Here is a tiny trained network, its code and every weight. The questions are about switching its units off for an input and a class, where a switched-off unit gives its printed mean instead of its output.

import numpy as np


def w(rows, s, z=0):
    codes = np.array(rows[::2]) - 128.0
    scale = np.full(codes.shape[1], s)
    scale[-1] = z or s
    return codes * scale


def f(y):
    return np.maximum(y, 0)


def log_softmax(a):
    a = a - a.max(-1, keepdims=True)
    return a - np.log(np.exp(a).sum(-1, keepdims=True))


def net(x, mask):
    res = np.array(x, float).reshape(1, 3) / 4 @ E
    y = f(res @ A[0][:, :-1].T + A[0][:, -1])
    res = res + np.where(mask, y, B[0][:, -1]) @ B[0][:, :-1]
    return log_softmax(res[-1] @ U[:, :-1].T + U[:, -1])


A, B = {}, {}
E = w([
[37,162,75,252,76],'x0',
[180,243,16,88,79],'x1',
[30,105,149,34,17],'x2',
],0.0041)
A[0] = w([
[191,108,148,45,158,80],'n0',
[140,126,140,105,143,253],'n1',
[24,125,154,6,20,75],'n2',
[63,158,88,242,89,82],'n3',
[71,19,230,164,174,70],'n4',
[165,141,126,162,182,89],'n5',
[173,186,51,82,79,128],'n6',
[159,123,141,84,146,93],'n7',
[104,138,112,165,105,115],'n8',
[96,137,108,186,98,78],'n9',
[179,223,54,82,90,72],'n10',
[178,124,153,64,150,84],'n11',
[198,109,152,20,173,79],'n12',
[188,152,117,189,194,98],'n13',
[216,149,125,198,197,92],'n14',
],0.011,0.006)
B[0] = w([
[26,110,116,131,101,182],'n0',
[226,229,136,85,29,255],'n1',
[181,37,23,146,169,234],'n2',
[24,130,127,96,65,226],'n3',
[106,134,210,144,245,230],'n4',
[130,75,95,133,150,162],'n5',
[145,145,204,133,182,224],'n6',
[76,118,121,129,115,152],'n7',
[96,137,130,128,100,165],'n8',
[58,113,124,140,110,165],'n9',
[89,103,202,171,231,212],'n10',
[47,115,116,139,105,167],'n11',
[4,113,113,137,89,199],'n12',
[161,81,71,135,142,193],'n13',
[163,54,67,137,148,204],'n14',
],0.027,0.0057)
U = w([
[196,57,11,140,138,89],'0',
[7,151,125,108,20,66],'1',
[138,164,238,159,212,98],'2',
[216,255,131,75,30,252],'3',
],0.0067,0.0045)

Each question gives the input, the list of numbers given to net, and the class t.
The units are the neurons (one row each of A and B). Each row of codes is followed by its name. A weight is (code - 128) times the scale printed after its matrix; where a second scale follows, it is the last column's (A, B and U).
mask holds one flag per neuron, in row order. A switched-off neuron (its flag False) gives its mean, the last column of its row in B, instead of its output. The means were averaged over made-up inputs and are rounded, as every weight is.
A unit's drop is (log p(t) with every unit on - log p(t) with that unit switched off) / (log p(t) with every unit on - log p(t) with every unit switched off).
The circuit of an input: a set's keep is (log p(t) with only the set's units on - log p(t) with every unit switched off) / (log p(t) with every unit on - log p(t) with every unit switched off). Starting from the 12 units with the biggest drops (on a tie, the unit counted first), units are removed one at a time, each time the one whose removal leaves the highest keep (on an exact tie, the one counted first), for as long as the keep stays at least 0.8.
units of the circuit, in order: the units of the circuit, biggest drop first
unit that matters most: the unit with the biggest drop
k most important neurons: the k neurons with the biggest drops, biggest first
drop of u: that unit's drop, to one decimal
input [5,-8,6], class 2: units of the circuit, in order : (n4)
input [7,8,1], class 2: 3 most important neurons : (n10; n6; n12)
input [-3,-1,2], class 3: 3 most important neurons : (n3; n1; n10)
input [2,-3,-4], class 0: units of the circuit, in order : (n6; n14)
input [-7,8,7], class 2: 3 most important neurons : (n10; n6; n3)
input [6,7,-2], class 2: 3 most important neurons : (n10; n6; n12)
input [-8,8,-1], class 1: 2 most important neurons : (n12; n0)
input [-4,7,-4], class 2: 3 most important neurons : (n10; n6; n2)
input [-8,2,8], class 0: 4 most important neurons : (n2; n3; n9; n8)
input [-6,5,6], class 0: 3 most important neurons : (n2; n3; n4)
input [4,5,-4], class 2: 2 most important neurons : (n2; n10)
input [5,6,2], class 2: 4 most important neurons : (n10; n6; n12; n0)
input [-6,-6,-5], class 1: 3 most important neurons : (n12; n2; n0)
input [7,-6,-8], class 0: unit that matters most : n14
input [-1,-3,-5], class 0: drop of n13 : 0.1
input [-7,-1,-4], class 1: drop of n12 : 0.1
input [-7,5,-2], class 1: drop of n12 : 0.4
